Here is a tiny trained network, its code and every weight. The questions are about switching its units off for an input and a class, where a switched-off unit gives its printed mean instead of its output.

import numpy as np


def w(rows, s, z=0):
    codes = np.array(rows[::2]) - 128.0
    scale = np.full(codes.shape[1], s)
    scale[-1] = z or s
    return codes * scale


def norm(h):
    return h / np.sqrt((h * h).mean(-1, keepdims=True) + 1e-5)


def f(y):
    return np.maximum(y, 0)


def log_softmax(a):
    a = a - a.max(-1, keepdims=True)
    return a - np.log(np.exp(a).sum(-1, keepdims=True))


def net(x, mask):
    res = np.array(x, float).reshape(1, 8) / 4 @ E
    u = 0
    for l in range(4):
        y = f(norm(res) @ A[l][:, :-1].T + A[l][:, -1])
        res = res + np.where(mask[u : u + 6], y, B[l][:, -1]) @ B[l][:, :-1]
        u += 6
    return log_softmax(norm(res)[-1] @ U[:, :-1].T + U[:, -1])


A, B = {}, {}
E = w([
[9,160,149],'x0',
[162,203,94],'x1',
[174,186,94],'x2',
[149,178,201],'x3',
[85,166,112],'x4',
[177,130,99],'x5',
[157,135,129],'x6',
[39,183,95],'x7',
],0.011)
A[0] = w([
[74,146,100,44],'L0N1',
[127,93,96,22],'L0N2',
[187,139,10,1],'L0N3',
[194,114,70,92],'L0N4',
[101,72,73,92],'L0N5',
[133,1,45,68],'L0N6',
],0.02,0.0033)
B[0] = w([
[107,194,177,185],'L0N1',
[124,149,157,152],'L0N2',
[236,192,43,229],'L0N3',
[205,154,188,223],'L0N4',
[91,162,171,191],'L0N5',
[126,194,251,254],'L0N6',
],0.025,0.008)
A[1] = w([
[143,170,193,177],'L1N1',
[115,95,101,73],'L1N2',
[128,101,115,73],'L1N3',
[133,65,81,54],'L1N4',
[141,5,141,65],'L1N5',
[18,206,59,255],'L1N6',
],0.021,0.0032)
B[1] = w([
[132,64,97,249],'L1N1',
[112,139,115,128],'L1N2',
[114,130,127,128],'L1N3',
[132,151,187,128],'L1N4',
[151,5,120,136],'L1N5',
[47,223,125,197],'L1N6',
],0.03,0.016)
A[2] = w([
[133,87,76,44],'L2N1',
[94,4,10,89],'L2N2',
[119,74,23,55],'L2N3',
[188,158,252,152],'L2N4',
[102,69,4,2],'L2N5',
[58,130,75,61],'L2N6',
],0.014,0.0035)
B[2] = w([
[86,142,130,142],'L2N1',
[117,12,137,182],'L2N2',
[81,201,114,151],'L2N3',
[113,7,54,254],'L2N4',
[232,250,141,150],'L2N5',
[105,108,111,175],'L2N6',
],0.016,0.0079)
A[3] = w([
[116,117,80,3],'L3N1',
[129,70,74,121],'L3N2',
[54,149,63,155],'L3N3',
[126,136,252,253],'L3N4',
[134,140,229,253],'L3N5',
[109,71,89,116],'L3N6',
],0.029,0.0014)
B[3] = w([
[146,130,149,140],'L3N1',
[157,107,189,191],'L3N2',
[162,110,227,244],'L3N3',
[79,115,4,229],'L3N4',
[93,119,31,209],'L3N5',
[112,97,198,182],'L3N6',
],0.036,0.011)
U = w([
[79,97,39,93],'0',
[153,148,171,175],'1',
[59,208,163,167],'2',
[144,127,139,240],'3',
[167,57,164,3],'4',
[154,58,122,116],'5',
[254,175,99,80],'6',
],0.019,0.0047)

Each question gives the input, the list of numbers given to net, and the class t.
The units are the neurons (one row each of A and B). Each row of codes is followed by its name. A weight is (code - 128) times the scale printed after its matrix; where a second scale follows, it is the last column's (A, B and U).
mask holds one flag per neuron, layer by layer. A switched-off neuron (its flag False) gives its mean, the last column of its row in B, instead of its output. The means were averaged over made-up inputs and are rounded, as every weight is.
A unit's drop is (log p(t) with every unit on - log p(t) with that unit switched off) / (log p(t) with every unit on - log p(t) with every unit switched off).
k most important neurons: the k neurons with the biggest drops, biggest first
top k neurons in layer l: the k neurons of layer l with the biggest drops, biggest first
drop of u: that unit's drop, to one decimal
input [-5,-8,-7,-3,0,5,-5,0], class 0: most important neuron	L0N6
input [-2,-4,-7,0,-6,3,0,-5], class 0: 3 most important neurons	L0N6, L0N3, L3N4
input [2,-3,7,7,-7,-8,2,6], class 1: 3 most important neurons	L0N6, L3N3, L0N4
input [-6,-5,-5,-6,-1,7,2,-7], class 0: 2 most important neurons	L0N6, L3N4
input [2,-2,0,-7,7,-3,-2,1], class 2: 3 most important neurons	L1N6, L0N4, L3N3
input [0,0,-1,7,-3,1,5,7], class 1: 3 most important neurons	L3N3, L0N6, L0N4
input [-5,-7,8,0,5,-4,-1,8], class 2: 2 most important neurons	L1N6, L0N4
input [4,3,-1,-5,-1,-2,5,1], class 2: top 2 neurons in layer 0	L0N4, L0N6
input [1,5,-5,-3,-8,6,0,5], class 6: drop of L0N3	0.7
input [3,2,-8,-6,-2,1,0,-7], class 0: drop of L0N6	0.8
input [-7,-1,-6,-8,-1,0,-6,-6], class 0: drop of L0N6	2.2
input [3,4,-5,8,-7,8,6,8], class 1: top 3 neurons in layer 3	L3N3, L3N4, L3N5
